Here is a tiny trained network, its code and every weight. The questions are about switching its units off for an input and a class, where a switched-off unit gives its printed mean instead of its output.

import numpy as np


def w(rows, s, z=0):
    codes = np.array(rows[::2]) - 128.0
    scale = np.full(codes.shape[1], s)
    scale[-1] = z or s
    return codes * scale


def f(y):
    return y / 2 * (1 + np.tanh(0.7978845608 * (y + 0.044715 * y**3)))


def log_softmax(a):
    a = a - a.max(-1, keepdims=True)
    return a - np.log(np.exp(a).sum(-1, keepdims=True))


def net(x, mask):
    res = np.array(x, float).reshape(1, 8) / 4 @ E
    y = f(res @ A[0][:, :-1].T + A[0][:, -1])
    res = res + np.where(mask, y, B[0][:, -1]) @ B[0][:, :-1]
    return log_softmax(res[-1] @ U[:, :-1].T + U[:, -1])


A, B = {}, {}
E = w([
[127,127,129,128],'x0',
[127,124,129,123],'x1',
[202,183,189,76],'x2',
[147,8,183,162],'x3',
[57,176,209,139],'x4',
[128,128,130,127],'x5',
[129,128,125,129],'x6',
[127,125,127,126],'x7',
],0.011)
A[0] = w([
[67,114,87,182,141],'n1',
[111,146,84,71,220],'n2',
[70,166,245,175,62],'n3',
[187,166,170,150,77],'n4',
[24,162,179,152,82],'n5',
[48,117,99,190,145],'n6',
[233,144,178,102,97],'n7',
[130,183,106,154,77],'n8',
[191,41,182,165,113],'n9',
[92,102,44,158,51],'n10',
[112,90,143,99,250],'n11',
[124,190,99,137,2],'n12',
[72,191,77,92,134],'n13',
[123,159,74,78,123],'n14',
[182,87,50,141,128],'n15',
[168,149,176,99,92],'n16',
],0.012,0.0044)
B[0] = w([
[98,88,177,58,211],'n1',
[151,176,181,192,210],'n2',
[162,138,34,158,229],'n3',
[54,89,96,117,178],'n4',
[194,254,42,111,213],'n5',
[103,100,175,59,219],'n6',
[47,103,100,89,236],'n7',
[94,75,144,151,165],'n8',
[133,99,114,207,254],'n9',
[105,114,119,90,203],'n10',
[202,140,170,180,187],'n11',
[74,73,131,202,166],'n12',
[128,40,175,225,242],'n13',
[158,88,126,179,197],'n14',
[170,217,83,93,224],'n15',
[59,60,161,78,189],'n16',
],0.0082,0.008)
U = w([
[160,95,238,254,68],'0',
[199,200,49,88,94],'1',
[3,91,188,6,70],'2',
[186,153,235,123,254],'3',
],0.0085,0.0081)

Each question gives the input, the list of numbers given to net, and the class t.
The units are the neurons (one row each of A and B). Each row of codes is followed by its name. A weight is (code - 128) times the scale printed after its matrix; where a second scale follows, it is the last column's (A, B and U).
mask holds one flag per neuron, in row order. A switched-off neuron (its flag False) gives its mean, the last column of its row in B, instead of its output. The means were averaged over made-up inputs and are rounded, as every weight is.
A unit's drop is (log p(t) with every unit on - log p(t) with that unit switched off) / (log p(t) with every unit on - log p(t) with every unit switched off).
The circuit of an input: a set's keep is (log p(t) with only the set's units on - log p(t) with every unit switched off) / (log p(t) with every unit on - log p(t) with every unit switched off). Starting from the 12 units with the biggest drops (on a tie, the unit counted first), units are removed one at a time, each time the one whose removal leaves the highest keep (on an exact tie, the one counted first), for as long as the keep stays at least 0.8.
units of the circuit, in order: the units of the circuit, biggest drop first
unit that matters most: the unit with the biggest drop
k most important neurons: the k neurons with the biggest drops, biggest first
drop of u: that unit's drop, to one decimal
input [2,1,6,6,-8,7,-8,-1], class 1: unit that matters most => n15
input [5,-7,-8,3,5,-8,-2,8], class 2: 2 most important neurons => [n6; n1]
input [6,6,3,7,-8,-7,-1,8], class 1: 3 most important neurons => [n15; n13; n2]
input [6,8,8,-4,-5,-3,8,8], class 2: units of the circuit, in order => [n7; n16]
input [-8,-2,-3,-8,8,-6,0,7], class 0: 2 most important neurons => [n13; n12]
input [-6,1,1,-3,6,4,5,4], class 1: 2 most important neurons => [n5; n3]
input [-5,2,-6,-5,7,1,-2,-1], class 1: 3 most important neurons => [n5; n3; n16]
input [-5,8,6,4,7,0,-4,0], class 1: units of the circuit, in order => [n3; n5]
input [4,1,-6,-3,7,6,-4,7], class 1: 2 most important neurons => [n5; n3]
input [-3,8,7,-3,-5,-8,1,0], class 2: 3 most important neurons => [n7; n16; n5]
input [-6,1,-6,-5,6,2,6,2], class 1: 3 most important neurons => [n5; n3; n16]
input [3,-2,-4,5,-6,-2,8,0], class 1: 3 most important neurons => [n15; n13; n2]
input [-2,8,-7,6,4,-7,-5,-7], class 2: 4 most important neurons => [n6; n1; n13; n2]
input [6,-6,-5,-4,-4,2,7,8], class 3: 2 most important neurons => [n7; n2]
input [8,-4,-8,0,-5,6,-5,3], class 2: unit that matters most => n1
input [5,4,-6,-6,-1,8,6,7], class 0: 4 most important neurons => [n13; n2; n7; n14]
input [-8,2,-8,-8,-4,-4,-1,-2], class 0: 4 most important neurons => [n13; n2; n14; n7]
input [1,5,5,-7,5,-2,-5,-3], class 0: units of the circuit, in order => [n13; n12]
input [-6,-7,-1,-6,2,6,2,-1], class 0: drop of n13 => 0.2
input [-2,4,-7,4,-7,5,-3,-2], class 1: units of the circuit, in order => [n15]
input [0,-6,3,0,7,0,7,-1], class 1: drop of n16 => 0.0
input [3,0,-3,-6,2,3,-6,-2], class 0: drop of n13 => 0.5
